Below is a small trained network, with its code and all its weights. Each question gives an input and a class and asks what happens when units are switched off, that is, made to give their printed mean instead of their output.

import numpy as np


def w(rows, s, z=0):
    codes = np.array(rows[::2]) - 128.0
    scale = np.full(codes.shape[1], s)
    scale[-1] = z or s
    return codes * scale


def f(y):
    return y / 2 * (1 + np.tanh(0.7978845608 * (y + 0.044715 * y**3)))


def log_softmax(a):
    a = a - a.max(-1, keepdims=True)
    return a - np.log(np.exp(a).sum(-1, keepdims=True))


def net(x, mask):
    res = np.array(x, float).reshape(1, 5) / 4 @ E
    y = f(res @ A[0][:, :-1].T + A[0][:, -1])
    res = res + np.where(mask, y, B[0][:, -1]) @ B[0][:, :-1]
    return log_softmax(res[-1] @ U[:, :-1].T + U[:, -1])


A, B = {}, {}
E = w([
[67,80,163,66,77,193,216,151,142,110,228,156],'x0',
[127,81,126,221,137,115,153,130,198,151,124,166],'x1',
[122,160,138,113,132,151,130,164,144,106,129,167],'x2',
[229,65,115,132,152,142,134,215,127,85,77,10],'x3',
[114,69,81,114,151,116,119,133,102,68,92,226],'x4',
],0.012)
A[0] = w([
[94,9,34,35,209,80,134,133,156,105,67,208,80],'N0',
[112,21,199,63,47,210,232,136,129,135,172,143,106],'N1',
[161,97,99,128,147,99,135,134,254,115,146,148,54],'N2',
[182,63,81,133,158,216,132,255,84,189,104,97,70],'N3',
[177,208,110,1,107,215,106,100,18,103,123,86,250],'N4',
[161,111,180,113,147,101,93,154,215,179,177,129,95],'N5',
],0.0071,0.0021)
B[0] = w([
[143,164,108,122,154,132,82,160,79,168,192,19,199],'N0',
[171,107,180,135,125,215,51,126,29,89,96,143,252],'N1',
[107,98,94,134,143,122,149,102,158,51,130,141,154],'N2',
[83,103,103,30,1,138,61,197,38,230,88,177,206],'N3',
[83,64,73,155,147,151,100,163,100,84,109,119,238],'N4',
[46,119,98,158,164,156,122,100,107,54,227,87,149],'N5',
],0.0099,0.013)
U = w([
[79,130,143,95,63,105,139,138,99,233,123,198,107],'0',
[147,129,109,152,119,161,157,130,107,169,107,136,254],'1',
[219,146,173,142,125,160,91,106,132,130,65,132,128],'2',
[140,159,141,94,122,136,120,160,149,150,209,50,135],'3',
[85,64,89,153,117,134,157,140,150,99,111,130,128],'4',
[153,109,176,65,115,89,154,157,169,117,125,129,90],'5',
[185,111,170,34,134,83,197,145,185,127,142,144,38],'6',
[184,129,136,61,115,120,246,121,178,82,94,115,23],'7',
],0.011,0.0053)

Each question gives the input, the list of numbers given to net, and the class t.
The units are the neurons (one row each of A and B). Each row of codes is followed by its name. A weight is (code - 128) times the scale printed after its matrix; where a second scale follows, it is the last column's (A, B and U).
mask holds one flag per neuron, in row order. A switched-off neuron (its flag False) gives its mean, the last column of its row in B, instead of its output. The means were averaged over made-up inputs and are rounded, as every weight is.
A unit's drop is (log p(t) with every unit on - log p(t) with that unit switched off) / (log p(t) with every unit on - log p(t) with every unit switched off).
The circuit of an input: a set's keep is (log p(t) with only the set's units on - log p(t) with every unit switched off) / (log p(t) with every unit on - log p(t) with every unit switched off). Starting from all 6 units, units are removed one at a time, each time the one whose removal leaves the highest keep (on an exact tie, the one counted first), for as long as the keep stays at least 0.8.
circuit, biggest first: the units of the circuit, biggest drop first
top k neurons: the k neurons with the biggest drops, biggest first
drop of u: that unit's drop, to one decimal
input [3,-5,1,1,0], class 4: circuit, biggest first	N4
input [7,0,3,-4,-2], class 2: top 2 neurons	N1, N3
input [-8,-6,-8,-7,-2], class 1: circuit, biggest first	N3, N1
input [6,-1,0,4,-4], class 2: top 2 neurons	N1, N0
input [-6,-6,-3,8,0], class 0: top 2 neurons	N3, N1
input [7,-5,8,-4,0], class 1: circuit, biggest first	N1, N4
input [-7,-7,-4,6,8], class 3: top 2 neurons	N0, N1
input [8,1,-8,1,8], class 1: top 2 neurons	N1, N0
input [7,4,6,-6,1], class 2: circuit, biggest first	N1, N3
input [1,0,2,-5,7], class 3: top 2 neurons	N0, N3
input [5,-8,6,-2,5], class 4: top 2 neurons	N4, N3
input [-2,-6,3,3,0], class 4: top 3 neurons	N4, N1, N0
input [-1,7,-5,-2,-1], class 4: circuit, biggest first	N3, N1
input [5,7,-1,-7,-8], class 3: circuit, biggest first	N5
input [-6,7,-4,1,-8], class 3: top 2 neurons	N5, N1
input [-5,-8,-5,7,0], class 4: top 2 neurons	N4, N1
input [8,-4,1,-6,-7], class 2: drop of N3	0.2
input [8,-4,1,1,0], class 2: drop of N1	0.9
input [4,-3,2,6,5], class 0: drop of N3	1.4
input [4,-7,-2,5,8], class 3: circuit, biggest first	N0
